Group, then class:
[ 17  15  -5   3   3 -12  -9  49  -9  -4   7   2 -29  -1  18   7  10  -1
 -11  -5 -23   6 -15  -9   3  12  37 -13 -39 -12  -2 -12   8  -4   1  12
   1  -5  -9   6  29   1  -5 -19   2  14  23  -3   4  19   2 -68  28 -12
 -14  12 -22 -28 -27  17  -4  -9  -5   1   6   9  -5  -6  -4]
mopit/L
[ -6   6  -5   1   1  25 -16  17  -8  -3  -7  -2 -28   3   6  -4  16  -2
  -9  -3  -2   4   6  -2  -3  -2   7 -19  17   1 -15 -13   3 -14 -22   2
  12  -5  -9   3  10   3 -12  -1 -10   4  26 -14  -3  30  -6 -40  23  -7
   1  18 -38 -73 -28   5  -8  -2  -3  -1 -14  -8   1 -23   2]
Madat/X
[ 12  13   1   0   4 -17  -1  29  -7  -4   7   2 -13 -19   8   2   1  -2
  -4  -1 -10   6 -17   1  12  15  24  -8 -21 -11  -3 -11   8   5  -2   7
  -6  18  -3   9  29   4  11   2   4   5  18  -7   7  -7   0 -31  26  -7
  -6  -8   3 -10 -13  18   1  -8  -2   0  13  12  10   9  -4]
mopit/P
[ -3   0  -8   8   1  21 -15  -6 -13  -7 -10  -3 -10   8   3  -1  13   5
  -8   0   3  -4  -9   5 -21 -13  -9 -35  39   0 -24 -18   1   2 -15  -2
  10 -29 -14   5   3  -4 -35  -9 -21   5   8 -26  -5  39  -7 -26  -6   0
   5  52 -29 -60 -21  -1  -5   6   0   7   3 -12  -3 -12  -3]
Madat/Z
[  6  17  -5   4   0  27 -11  25  -5 -21   7  -2 -39 -11   1   1  13  -7
  -9 -15 -17   6   5 -17   7  13  31  -5 -20 -12 -12 -21  15  -3  -5   7
   7   2  -7   6  33   1 -18  -3  -2   4  36 -11   8  27   1 -85  40 -11
  -6  11  -6 -36 -29  17 -10  -8  -2   3  12   7  -6 -10  -7]
mopit/L
[ 10  16   1   4   7  -5   5  18 -10  -9   6   1   2 -13  11   7  10   0
  -5   1  12   7 -37   4   4   0  15 -11  -3 -13  -4 -14   0  16 -16   5
  -1   7  -6  17  22  -4 -22  -2 -14   7  19 -28   6   4   3 -31  12   0
  -5  38   3 -17 -13  17  11  -3   3   3  -2   5   4   8  -2]
mopit/P
[ -4   1  -4   4  -2   1 -19 -15  -2  15 -13  -6 -10  -2   6   2   8   3
 -10   6   7   9  -2   2  -3  -5   5 -15  30  13 -13   0   4  -8 -18  -2
   9 -31  -3   1  -6  -1  -5   0  -1 -16  -3 -20  -5   4 -10   9 -23 -12
   7  20 -37 -25 -22   2   0   4  -3   5  -9 -15  -1 -13  11]
Madat/Z
[  7  21   1  11  -3  -6 -14   1   3  -7   4   0 -38 -29   7   3  22  -3
  -7  -6 -30   6  -7 -18  19  18  50   2 -15  -7  -7  -6  20  -5   1   4
   5  -7  -5   4  25   9   1   1  16  -3  34 -12  12  -8  -2 -56  17  -6
   2   4   7   4 -20  20  -1  -7  -1   5  13   0 -10  -6   1]
mopit/P
[ 12  17  -1  10   8   2  -7  11  -4  -6   8  -2 -39 -17  10   4  27   2
 -11  -8 -20   1 -16  -8   7  14  46 -10 -10  -5  -7   0  11 -11  -6   3
   5 -35  -9   3  24  -1 -32  -7   1  -1  27 -23  10  -3  -2 -42  11   1
  -3  25   1 -19 -23  18  -8  -1  -4   5  19  -3 -11  -8  -7]
mopit/L
[ 10 -13  -6   6  -7 -43   1  19   3   0  13   2  10   0   0   8  -8   4
   6 -11 -33  -2  -1 -14  15  20  33  -4 -14  -6   2  11  11  -2  12  -3
  -8 -15  11  10   6   4  28  -3  35  -5  -2  18   8 -35   0  -2 -27  -5
   3 -34  23  26  21  20   9   0   5   4  12   0  -8  11   3]
mopit/L
[  7  23  -7   7  12 -22  -6  11  -9  -2  11   2 -37 -20  -6  -3  17  -1
  -9 -11 -17   9 -14 -12  15  14  26  -1 -11  -6  -8 -11  21  -4 -11   4
   2 -13  -6   5  20   2 -21  -1   6   0  20 -16  11   4  -6 -44  10 -16
   2  25   7  16 -12  18  -3   0  -2   6   6   2  -5   0  -3]
mopit/L
